Here is a tiny trained network, its code and every weight. The questions are about switching its units off for an input and a class, where a switched-off unit gives its printed mean instead of its output.

import numpy as np


def w(rows, s, z=0):
    codes = np.array(rows[::2]) - 128.0
    scale = np.full(codes.shape[1], s)
    scale[-1] = z or s
    return codes * scale


def norm(h):
    return h / np.sqrt((h * h).mean(-1, keepdims=True) + 1e-5)


def f(y):
    return np.maximum(y, 0)


def log_softmax(a):
    a = a - a.max(-1, keepdims=True)
    return a - np.log(np.exp(a).sum(-1, keepdims=True))


def net(x, mask):
    res = np.array(x, float).reshape(1, 4) / 4 @ E
    u = 0
    for l in range(3):
        y = f(norm(res) @ A[l][:, :-1].T + A[l][:, -1])
        res = res + np.where(mask[u : u + 9], y, B[l][:, -1]) @ B[l][:, :-1]
        u += 9
    return log_softmax(norm(res)[-1] @ U[:, :-1].T + U[:, -1])


A, B = {}, {}
E = w([
[163,163,107,131,127,151],'x0',
[104,129,121,17,108,164],'x1',
[254,85,221,113,51,145],'x2',
[220,90,101,70,233,61],'x3',
],0.0069)
A[0] = w([
[167,133,161,212,205,66,84],'0.n1',
[83,147,41,102,171,97,165],'0.n2',
[198,64,157,88,131,163,119],'0.n3',
[134,105,130,233,141,154,44],'0.n4',
[83,156,109,2,126,190,22],'0.n5',
[117,168,145,46,140,146,2],'0.n6',
[134,140,132,31,157,124,151],'0.n7',
[89,125,158,26,139,198,38],'0.n8',
[164,130,110,161,118,124,138],'0.n9',
],0.0092,0.004)
B[0] = w([
[136,71,62,144,87,103,201],'0.n1',
[183,117,226,123,178,254,255],'0.n2',
[141,85,196,81,96,149,234],'0.n3',
[140,84,55,109,75,111,165],'0.n4',
[142,102,80,214,70,154,225],'0.n5',
[114,33,53,159,92,108,161],'0.n6',
[177,104,85,124,145,35,226],'0.n7',
[129,56,5,142,59,198,204],'0.n8',
[163,80,112,94,96,99,160],'0.n9',
],0.0073,0.0059)
A[1] = w([
[127,184,125,108,133,103,74],'1.n1',
[126,130,86,185,128,79,69],'1.n2',
[93,193,180,143,80,176,98],'1.n3',
[131,117,160,254,152,96,51],'1.n4',
[60,171,85,140,224,154,124],'1.n5',
[166,157,224,69,95,150,111],'1.n6',
[156,104,162,110,185,109,2],'1.n7',
[76,133,66,101,155,102,104],'1.n8',
[149,74,159,92,104,101,55],'1.n9',
],0.0099,0.0023)
B[1] = w([
[89,123,89,159,155,170,128],'1.n1',
[200,38,129,105,32,89,167],'1.n2',
[50,223,93,38,145,3,211],'1.n3',
[139,79,34,47,41,183,179],'1.n4',
[240,133,230,190,88,243,225],'1.n5',
[49,108,110,226,196,222,227],'1.n6',
[10,145,142,102,141,59,188],'1.n7',
[176,55,159,183,37,214,152],'1.n8',
[139,169,186,203,180,191,252],'1.n9',
],0.0061,0.0043)
A[2] = w([
[172,127,200,103,189,67,199],'2.n1',
[127,140,98,188,131,233,91],'2.n2',
[116,142,131,178,212,197,34],'2.n3',
[200,100,108,108,254,43,119],'2.n4',
[158,164,148,166,201,182,107],'2.n5',
[124,149,182,128,41,123,110],'2.n6',
[64,232,132,115,49,75,62],'2.n7',
[123,128,209,168,130,232,85],'2.n8',
[190,167,186,172,120,188,7],'2.n9',
],0.0085,0.0022)
B[2] = w([
[102,238,135,141,152,140,184],'2.n1',
[158,103,156,149,142,87,242],'2.n2',
[156,117,203,112,123,88,186],'2.n3',
[2,203,54,102,86,110,204],'2.n4',
[107,95,163,140,145,77,191],'2.n5',
[134,194,103,81,205,98,180],'2.n6',
[73,152,55,60,233,52,169],'2.n7',
[198,149,199,134,174,105,255],'2.n8',
[81,98,162,135,138,168,196],'2.n9',
],0.0085,0.0067)
U = w([
[146,128,250,158,178,169,149],'0',
[125,68,50,148,26,158,229],'1',
[39,209,91,93,174,70,6],'2',
],0.018,0.002)

Each question gives the input, the list of numbers given to net, and the class t.
The units are the neurons (one row each of A and B). Each row of codes is followed by its name. A weight is (code - 128) times the scale printed after its matrix; where a second scale follows, it is the last column's (A, B and U).
mask holds one flag per neuron, layer by layer. A switched-off neuron (its flag False) gives its mean, the last column of its row in B, instead of its output. The means were averaged over made-up inputs and are rounded, as every weight is.
A unit's drop is (log p(t) with every unit on - log p(t) with that unit switched off) / (log p(t) with every unit on - log p(t) with every unit switched off).
The circuit of an input: a set's keep is (log p(t) with only the set's units on - log p(t) with every unit switched off) / (log p(t) with every unit on - log p(t) with every unit switched off). Starting from the 12 units with the biggest drops (on a tie, the unit counted first), units are removed one at a time, each time the one whose removal leaves the highest keep (on an exact tie, the one counted first), for as long as the keep stays at least 0.8.
circuit, biggest first: the units of the circuit, biggest drop first
unit that matters most: the unit with the biggest drop
top k neurons: the k neurons with the biggest drops, biggest first
top k neurons in layer l: the k neurons of layer l with the biggest drops, biggest first
drop of u: that unit's drop, to one decimal
input [3,-6,5,4], class 1: circuit, biggest first => [0.n1 2.n8]
input [0,-5,3,1], class 1: circuit, biggest first => [0.n1]
input [6,-8,-8,-8], class 0: top 2 neurons => [1.n5 0.n5]
input [-8,8,7,0], class 1: top 4 neurons => [0.n8 0.n2 1.n5 0.n7]
input [7,5,3,5], class 1: top 3 neurons => [0.n2 0.n7 1.n3]
input [1,4,1,5], class 2: top 2 neurons in layer 2 => [2.n4 2.n1]
input [3,5,3,6], class 2: circuit, biggest first => [0.n7 2.n4]
input [-4,-2,0,-3], class 2: top 2 neurons => [0.n7 0.n1]
input [-7,-7,5,7], class 1: top 2 neurons => [0.n1 0.n2]
input [0,1,-1,5], class 2: top 2 neurons => [2.n4 0.n7]
input [-8,4,4,-5], class 2: top 2 neurons in layer 1 => [1.n3 1.n5]
input [3,-7,-8,7], class 0: top 4 neurons => [1.n5 0.n2 0.n7 0.n5]
input [0,8,-8,-1], class 0: top 2 neurons => [0.n2 1.n5]
input [-3,-5,-7,-2], class 0: unit that matters most => 0.n2
input [-5,-8,6,6], class 1: top 2 neurons in layer 2 => [2.n8 2.n4]
input [2,6,-8,-3], class 0: drop of 0.n2 => 0.2
input [6,-4,-6,3], class 0: drop of 0.n2 => 0.2
